Here is a tiny trained network, its code and every weight. The questions are about switching its units off for an input and a class, where a switched-off unit gives its printed mean instead of its output.

import numpy as np


def w(rows, s, z=0):
    codes = np.array(rows[::2]) - 128.0
    scale = np.full(codes.shape[1], s)
    scale[-1] = z or s
    return codes * scale


def norm(h):
    return h / np.sqrt((h * h).mean(-1, keepdims=True) + 1e-5)


def f(y):
    return np.maximum(y, 0)


def log_softmax(a):
    a = a - a.max(-1, keepdims=True)
    return a - np.log(np.exp(a).sum(-1, keepdims=True))


def net(x, mask):
    res = np.array(x, float).reshape(1, 7) / 4 @ E
    u = 0
    for l in range(2):
        y = f(norm(res) @ A[l][:, :-1].T + A[l][:, -1])
        res = res + np.where(mask[u : u + 8], y, B[l][:, -1]) @ B[l][:, :-1]
        u += 8
    return log_softmax(norm(res)[-1] @ U[:, :-1].T + U[:, -1])


A, B = {}, {}
E = w([
[110,135,135,112,142,137,126,137,113,128,148,124],'x0',
[133,128,117,136,111,114,132,148,128,132,118,124],'x1',
[173,144,186,119,148,190,93,202,103,120,46,183],'x2',
[134,100,118,82,53,156,188,42,1,113,117,111],'x3',
[66,83,186,191,78,77,189,130,113,92,163,240],'x4',
[132,120,127,129,134,123,134,135,127,135,121,128],'x5',
[141,126,127,124,98,127,124,132,140,124,135,127],'x6',
],0.0098)
A[0] = w([
[177,169,74,137,167,120,69,132,164,145,115,64,154],'0.n0',
[146,163,101,82,187,125,16,145,175,161,105,16,166],'0.n1',
[129,142,161,179,162,92,70,153,181,111,144,100,254],'0.n2',
[158,178,163,71,125,195,101,148,120,166,35,166,45],'0.n3',
[191,213,71,46,140,130,147,46,91,155,90,1,103],'0.n4',
[96,145,194,152,129,58,166,186,233,162,135,154,85],'0.n5',
[167,134,39,59,136,185,110,108,96,160,68,33,122],'0.n6',
[120,132,47,109,148,83,196,87,182,132,197,113,239],'0.n7',
],0.007,0.0044)
B[0] = w([
[151,119,139,69,117,102,140,107,138,109,48,141,210],'0.n0',
[70,107,151,86,70,124,196,94,127,129,67,174,248],'0.n1',
[86,149,127,121,100,108,117,139,173,193,140,173,219],'0.n2',
[195,170,93,110,124,159,139,150,94,124,146,155,178],'0.n3',
[86,93,135,183,150,140,136,167,145,109,110,90,226],'0.n4',
[150,128,126,127,158,152,85,117,110,125,213,110,197],'0.n5',
[179,160,116,179,131,122,81,154,126,108,245,89,220],'0.n6',
[123,120,73,96,180,92,155,74,142,120,144,92,222],'0.n7',
],0.012,0.011)
A[1] = w([
[116,125,200,123,106,177,113,165,132,135,91,194,149],'1.n0',
[109,151,164,123,173,119,108,135,110,107,173,163,137],'1.n1',
[174,135,107,170,152,185,102,117,96,125,124,29,115],'1.n2',
[121,168,104,174,164,93,94,78,146,151,173,150,2],'1.n3',
[58,117,169,169,92,65,136,101,157,132,144,67,150],'1.n4',
[141,102,128,149,104,119,180,98,21,87,145,130,60],'1.n5',
[129,153,107,44,129,144,123,125,169,202,78,103,53],'1.n6',
[147,146,176,214,148,155,4,194,137,149,138,136,70],'1.n7',
],0.012,0.0037)
B[1] = w([
[134,118,218,251,95,165,174,161,94,102,130,93,214],'1.n0',
[154,115,91,154,110,101,121,150,143,195,112,74,179],'1.n1',
[169,137,63,163,142,157,21,128,59,146,176,146,211],'1.n2',
[202,204,147,104,110,110,84,205,83,147,206,212,192],'1.n3',
[102,59,137,94,181,104,96,69,150,206,131,80,254],'1.n4',
[119,134,173,57,131,116,154,147,205,82,1,162,224],'1.n5',
[140,89,174,82,132,104,178,116,109,30,36,156,218],'1.n6',
[36,204,49,160,88,198,213,75,132,108,118,89,198],'1.n7',
],0.0092,0.0097)
U = w([
[57,90,115,22,146,54,206,50,201,121,86,134,118],'0',
[157,133,208,127,98,145,183,186,121,72,44,184,252],'1',
[119,140,115,117,171,52,103,137,154,211,253,176,150],'2',
[67,197,129,229,86,168,204,158,145,163,177,143,62],'3',
[130,71,58,147,179,110,84,86,104,128,169,30,109],'4',
[180,190,58,130,114,204,94,166,55,76,124,125,42],'5',
],0.017,0.0026)

Each question gives the input, the list of numbers given to net, and the class t.
The units are the neurons (one row each of A and B). Each row of codes is followed by its name. A weight is (code - 128) times the scale printed after its matrix; where a second scale follows, it is the last column's (A, B and U).
mask holds one flag per neuron, layer by layer. A switched-off neuron (its flag False) gives its mean, the last column of its row in B, instead of its output. The means were averaged over made-up inputs and are rounded, as every weight is.
A unit's drop is (log p(t) with every unit on - log p(t) with that unit switched off) / (log p(t) with every unit on - log p(t) with every unit switched off).
The circuit of an input: a set's keep is (log p(t) with only the set's units on - log p(t) with every unit switched off) / (log p(t) with every unit on - log p(t) with every unit switched off). Starting from the 12 units with the biggest drops (on a tie, the unit counted first), units are removed one at a time, each time the one whose removal leaves the highest keep (on an exact tie, the one counted first), for as long as the keep stays at least 0.8.
circuit, biggest first: the units of the circuit, biggest drop first
most important unit: the unit with the biggest drop
k most important neurons: the k neurons with the biggest drops, biggest first
top k neurons in layer l: the k neurons of layer l with the biggest drops, biggest first
input [1,-3,1,-4,0,-3,-5], class 1: circuit, biggest first : 0.n7
input [-3,-3,3,0,-7,1,-6], class 1: 3 most important neurons : 0.n1; 0.n0; 0.n5
input [8,-2,6,0,6,8,-4], class 3: circuit, biggest first : 0.n1; 1.n7
input [5,1,2,4,1,6,-2], class 1: top 3 neurons in layer 0 : 0.n5; 0.n6; 0.n7
input [5,1,-7,1,-5,-3,3], class 4: top 3 neurons in layer 0 : 0.n6; 0.n4; 0.n2
input [-6,4,1,8,1,7,0], class 1: 4 most important neurons : 1.n5; 0.n2; 0.n7; 0.n1
input [3,4,-2,-8,0,-3,-8], class 0: 3 most important neurons : 0.n6; 0.n1; 1.n6
input [0,7,-2,8,0,-4,5], class 4: 3 most important neurons : 0.n1; 1.n2; 0.n0
input [-3,7,-6,0,3,3,-8], class 2: 2 most important neurons : 0.n1; 1.n3
input [6,7,1,8,5,3,-1], class 1: 2 most important neurons : 0.n7; 1.n4
input [-4,-8,7,0,2,-3,5], class 3: 3 most important neurons : 0.n1; 0.n0; 0.n7
input [-2,2,1,-4,-1,0,4], class 1: top 2 neurons in layer 1 : 1.n0; 1.n4
input [3,0,0,4,-5,7,-5], class 4: 2 most important neurons : 0.n4; 0.n6
input [-7,5,-6,1,-4,7,-3], class 4: 3 most important neurons : 0.n6; 0.n4; 1.n5
input [-1,0,2,-3,0,-5,1], class 1: most important unit : 0.n6
input [6,-7,1,1,2,-1,6], class 1: top 3 neurons in layer 0 : 0.n6; 0.n7; 0.n2
input [-5,-7,-2,0,6,0,5], class 2: 3 most important neurons : 0.n1; 1.n3; 0.n0
input [1,-1,4,0,1,-5,8], class 3: 2 most important neurons : 0.n7; 0.n0
input [7,-7,-5,-1,2,1,-4], class 2: top 2 neurons in layer 0 : 0.n1; 0.n0
input [-1,0,3,-8,4,-7,4], class 3: circuit, biggest first : 1.n7
input [-2,-8,1,7,-7,6,-5], class 5: top 2 neurons in layer 1 : 1.n4; 1.n2
